Below are the code and all the weights of a small trained network. Each question names an input and a class and asks about switching units off, where a switched-off unit gives its printed mean instead of its output.

import numpy as np


def w(rows, s, z=0):
    codes = np.array(rows[::2]) - 128.0
    scale = np.full(codes.shape[1], s)
    scale[-1] = z or s
    return codes * scale


def f(y):
    return y / 2 * (1 + np.tanh(0.7978845608 * (y + 0.044715 * y**3)))


def log_softmax(a):
    a = a - a.max(-1, keepdims=True)
    return a - np.log(np.exp(a).sum(-1, keepdims=True))


def net(x, mask):
    res = np.array(x, float).reshape(1, 8) / 4 @ E
    y = f(res @ A[0][:, :-1].T + A[0][:, -1])
    res = res + np.where(mask, y, B[0][:, -1]) @ B[0][:, :-1]
    return log_softmax(res[-1] @ U[:, :-1].T + U[:, -1])


A, B = {}, {}
E = w([
[127,128,128],'x0',
[128,129,128],'x1',
[128,128,128],'x2',
[127,128,127],'x3',
[25,202,216],'x4',
[108,19,210],'x5',
[128,129,128],'x6',
[248,156,184],'x7',
],0.011)
A[0] = w([
[110,111,102,80],'n0',
[97,15,164,98],'n1',
[123,35,180,84],'n2',
[149,87,85,48],'n3',
[142,50,32,125],'n4',
[217,79,62,134],'n5',
[122,124,123,66],'n6',
[128,165,130,126],'n7',
[36,109,48,3],'n8',
[139,32,118,98],'n9',
[104,205,204,98],'n10',
[114,147,146,77],'n11',
[159,254,81,73],'n12',
[102,5,241,125],'n13',
[101,187,6,56],'n14',
[214,162,194,31],'n15',
[127,124,127,146],'n16',
[27,73,42,23],'n17',
[68,150,124,149],'n18',
[72,167,181,82],'n19',
[163,219,98,92],'n20',
[198,93,62,130],'n21',
[128,183,94,60],'n22',
[172,76,37,120],'n23',
[103,126,106,106],'n24',
[121,69,184,100],'n25',
[139,84,174,47],'n26',
[89,175,160,83],'n27',
[101,115,109,41],'n28',
[5,57,18,56],'n29',
[149,97,90,32],'n30',
[99,176,181,110],'n31',
[109,208,55,89],'n32',
[110,51,175,100],'n33',
[99,193,200,124],'n34',
[149,91,81,134],'n35',
[227,77,105,135],'n36',
[133,77,189,87],'n37',
[205,154,185,30],'n38',
[134,200,72,73],'n39',
[162,65,64,88],'n40',
[147,72,48,96],'n41',
],0.012,0.0057)
B[0] = w([
[134,140,150,134],'n0',
[154,156,58,212],'n1',
[152,167,69,199],'n2',
[84,125,145,157],'n3',
[78,102,160,220],'n4',
[48,133,145,245],'n5',
[142,118,140,119],'n6',
[123,114,117,143],'n7',
[182,171,174,190],'n8',
[105,155,107,190],'n9',
[64,62,152,186],'n10',
[108,144,137,130],'n11',
[152,162,72,222],'n12',
[138,175,39,254],'n13',
[160,174,75,212],'n14',
[243,124,246,192],'n15',
[132,83,129,133],'n16',
[212,136,216,209],'n17',
[130,73,162,174],'n18',
[76,73,133,176],'n19',
[170,140,63,197],'n20',
[66,90,151,224],'n21',
[134,165,66,158],'n22',
[75,101,127,222],'n23',
[142,119,135,138],'n24',
[157,200,66,179],'n25',
[149,148,107,154],'n26',
[100,126,128,161],'n27',
[146,189,155,130],'n28',
[240,143,242,241],'n29',
[109,118,133,146],'n30',
[46,64,142,169],'n31',
[138,120,71,201],'n32',
[138,180,36,189],'n33',
[6,37,155,186],'n34',
[92,104,147,177],'n35',
[77,114,166,237],'n36',
[157,164,57,173],'n37',
[254,130,248,182],'n38',
[148,149,34,186],'n39',
[52,110,136,196],'n40',
[84,85,154,196],'n41',
],0.0072,0.013)
U = w([
[15,83,182,148],'0',
[157,111,46,5],'1',
[207,97,248,244],'2',
],0.014,0.0021)

Each question gives the input, the list of numbers given to net, and the class t.
The units are the neurons (one row each of A and B). Each row of codes is followed by its name. A weight is (code - 128) times the scale printed after its matrix; where a second scale follows, it is the last column's (A, B and U).
mask holds one flag per neuron, in row order. A switched-off neuron (its flag False) gives its mean, the last column of its row in B, instead of its output. The means were averaged over made-up inputs and are rounded, as every weight is.
A unit's drop is (log p(t) with every unit on - log p(t) with that unit switched off) / (log p(t) with every unit on - log p(t) with every unit switched off).
The circuit of an input: a set's keep is (log p(t) with only the set's units on - log p(t) with every unit switched off) / (log p(t) with every unit on - log p(t) with every unit switched off). Starting from the 12 units with the biggest drops (on a tie, the unit counted first), units are removed one at a time, each time the one whose removal leaves the highest keep (on an exact tie, the one counted first), for as long as the keep stays at least 0.8.
circuit, biggest first: the units of the circuit, biggest drop first
most important unit: the unit with the biggest drop
top k neurons: the k neurons with the biggest drops, biggest first
drop when u is switched off: that unit's drop, to one decimal
input [5,4,-4,0,-1,5,-1,-6], class 2: circuit, biggest first : n29
input [3,2,-8,-2,4,2,0,-5], class 2: circuit, biggest first : n29, n17
input [5,-2,-6,8,7,7,-6,7], class 0: top 4 neurons : n34, n10, n31, n29
input [-6,-4,-3,-6,-7,6,8,-8], class 2: top 4 neurons : n29, n17, n8, n34
input [1,7,-6,-3,-6,6,-1,6], class 0: top 2 neurons : n36, n5
input [-5,2,7,4,-5,-5,1,6], class 2: top 4 neurons : n15, n38, n13, n34
input [-3,3,1,-4,7,-4,-1,-8], class 2: top 3 neurons : n29, n17, n8
input [3,8,-6,-4,7,3,-2,7], class 0: top 4 neurons : n34, n29, n10, n31
input [-8,1,-1,1,-4,-7,-3,-8], class 2: top 4 neurons : n29, n17, n8, n13
input [5,7,-5,7,-8,8,4,2], class 0: top 2 neurons : n36, n5
input [3,0,4,7,-1,4,3,4], class 1: drop when n29 is switched off : 0.7
input [-1,-2,0,-6,6,7,-8,-5], class 1: drop when n13 is switched off : 0.3
input [0,-2,-2,-6,-4,5,2,-1], class 1: drop when n1 is switched off : 0.4
input [8,0,1,4,-6,5,-6,4], class 0: drop when n8 is switched off : 0.0
input [-3,8,0,-1,-8,-2,-7,8], class 0: most important unit : n5
